Below are the code and all the weights of a small trained network. Each question names an input and a class and asks about switching units off, where a switched-off unit gives its printed mean instead of its output.

import numpy as np


def w(rows, s, z=0):
    codes = np.array(rows[::2]) - 128.0
    scale = np.full(codes.shape[1], s)
    scale[-1] = z or s
    return codes * scale


def norm(h):
    return h / np.sqrt((h * h).mean(-1, keepdims=True) + 1e-5)


def f(y):
    return np.maximum(y, 0)


def log_softmax(a):
    a = a - a.max(-1, keepdims=True)
    return a - np.log(np.exp(a).sum(-1, keepdims=True))


def net(x, mask):
    res = np.array(x, float).reshape(1, 6) / 4 @ E
    u = 0
    for l in range(2):
        y = f(norm(res) @ A[l][:, :-1].T + A[l][:, -1])
        res = res + np.where(mask[u : u + 5], y, B[l][:, -1]) @ B[l][:, :-1]
        u += 5
    return log_softmax(norm(res)[-1] @ U[:, :-1].T + U[:, -1])


A, B = {}, {}
E = w([
[101,105,97,174,103,134,165,245,124,210,100,184],'x0',
[133,157,60,111,36,142,103,96,115,131,169,116],'x1',
[85,119,102,77,223,148,129,120,109,61,88,109],'x2',
[2,102,160,181,153,99,177,87,98,25,185,70],'x3',
[113,144,92,188,204,229,144,173,100,102,143,193],'x4',
[99,93,91,110,153,120,76,118,197,55,134,233],'x5',
],0.0072)
A[0] = w([
[183,156,48,133,142,188,44,147,139,113,135,175,1],'0.n1',
[140,150,134,49,36,35,29,174,128,110,134,122,34],'0.n2',
[130,102,126,76,214,133,76,123,193,121,115,164,118],'0.n3',
[162,110,131,106,174,144,111,110,153,72,50,105,78],'0.n4',
[120,126,79,78,84,87,1,119,208,186,105,77,33],'0.n5',
],0.0066,0.0034)
B[0] = w([
[183,89,151,106,111,226,21,212,57,154,89,178,219],'0.n1',
[178,130,38,254,162,109,172,38,159,97,60,64,255],'0.n2',
[105,139,50,71,129,141,124,175,154,210,230,31,242],'0.n3',
[91,169,68,81,138,150,126,112,211,120,69,110,196],'0.n4',
[173,67,60,222,165,49,106,86,166,105,59,160,251],'0.n5',
],0.0097,0.0039)
A[1] = w([
[191,213,86,123,134,51,170,158,81,169,143,86,226],'1.n1',
[196,109,95,117,176,226,3,140,98,133,152,228,3],'1.n2',
[4,86,134,173,134,121,127,157,140,3,150,161,106],'1.n3',
[71,192,233,165,114,73,107,118,125,36,187,68,142],'1.n4',
[111,222,209,118,107,142,141,41,131,63,98,30,74],'1.n5',
],0.0054,0.0033)
B[1] = w([
[126,97,191,139,117,162,159,90,140,121,82,213,253],'1.n1',
[185,136,104,78,77,184,16,228,92,34,196,209,237],'1.n2',
[114,21,133,218,181,59,124,207,109,239,201,66,248],'1.n3',
[133,175,137,104,77,109,108,90,64,88,213,120,237],'1.n4',
[134,180,162,50,71,130,105,123,116,78,75,255,215],'1.n5',
],0.0089,0.0045)
U = w([
[190,118,56,114,113,213,40,210,110,123,139,201,199],'0',
[121,169,178,26,157,161,182,62,74,101,42,148,2],'1',
[102,183,202,108,30,71,153,40,68,44,199,120,115],'2',
[39,44,120,208,173,69,178,190,76,150,229,73,87],'3',
[161,131,181,183,84,171,240,201,117,231,77,177,109],'4',
[204,67,59,206,83,34,143,10,186,129,52,104,238],'5',
[76,149,63,32,206,101,135,151,238,110,151,39,50],'6',
],0.012,0.0024)

Each question gives the input, the list of numbers given to net, and the class t.
The units are the neurons (one row each of A and B). Each row of codes is followed by its name. A weight is (code - 128) times the scale printed after its matrix; where a second scale follows, it is the last column's (A, B and U).
mask holds one flag per neuron, layer by layer. A switched-off neuron (its flag False) gives its mean, the last column of its row in B, instead of its output. The means were averaged over made-up inputs and are rounded, as every weight is.
A unit's drop is (log p(t) with every unit on - log p(t) with that unit switched off) / (log p(t) with every unit on - log p(t) with every unit switched off).
The circuit of an input: a set's keep is (log p(t) with only the set's units on - log p(t) with every unit switched off) / (log p(t) with every unit on - log p(t) with every unit switched off). Starting from all 10 units, units are removed one at a time, each time the one whose removal leaves the highest keep (on an exact tie, the one counted first), for as long as the keep stays at least 0.8.
units of the circuit, in order: the units of the circuit, biggest drop first
k most important neurons: the k neurons with the biggest drops, biggest first
k most important neurons of layer l: the k neurons of layer l with the biggest drops, biggest first
drop when u is switched off: that unit's drop, to one decimal
input [7,-8,-7,2,7,6], class 3: 3 most important neurons : (1.n3; 0.n1; 1.n5)
input [-1,-1,-1,6,1,-3], class 2: units of the circuit, in order : (1.n5)
input [-5,-8,-7,1,8,-7], class 2: 2 most important neurons of layer 0 : (0.n1; 0.n5)
input [-6,-7,3,5,-4,3], class 6: 2 most important neurons of layer 0 : (0.n4; 0.n3)
input [4,5,0,-1,-3,-8], class 5: units of the circuit, in order : (0.n1; 1.n2)
input [-4,-2,4,8,4,-6], class 2: 2 most important neurons : (1.n5; 1.n4)
input [1,-5,7,-7,-4,7], class 6: 3 most important neurons : (0.n3; 0.n4; 1.n5)
input [-5,-4,-3,3,-1,4], class 2: 2 most important neurons : (1.n4; 0.n5)
input [-5,-4,-3,-2,5,-6], class 1: 2 most important neurons of layer 1 : (1.n3; 1.n5)
input [1,7,8,6,8,6], class 3: 2 most important neurons : (1.n3; 1.n5)
input [-3,-4,3,3,4,6], class 6: 2 most important neurons : (0.n3; 0.n4)
input [8,2,2,4,7,5], class 3: 2 most important neurons of layer 1 : (1.n3; 1.n5)
input [0,-6,6,0,4,-6], class 1: 3 most important neurons : (1.n3; 0.n5; 0.n1)
input [2,8,-8,-5,-4,7], class 5: units of the circuit, in order : (0.n2)
input [0,2,5,2,4,-3], class 3: 2 most important neurons : (1.n3; 0.n1)
input [7,0,1,-6,-5,-6], class 5: 3 most important neurons of layer 0 : (0.n5; 0.n2; 0.n1)
input [5,-7,4,-2,-6,0], class 6: 3 most important neurons of layer 0 : (0.n3; 0.n4; 0.n2)
input [-4,-1,-1,8,5,-5], class 2: 2 most important neurons of layer 1 : (1.n4; 1.n5)
input [-5,-5,1,-5,0,0], class 6: 2 most important neurons of layer 0 : (0.n4; 0.n3)
input [-2,7,6,5,3,3], class 3: drop when 1.n3 is switched off : 1.3
input [0,4,-6,5,3,7], class 3: drop when 1.n3 is switched off : 0.8
input [-3,-7,-2,-3,-5,-7], class 1: drop when 1.n5 is switched off : 0.3
input [-2,8,0,6,2,5], class 3: drop when 1.n3 is switched off : 2.0
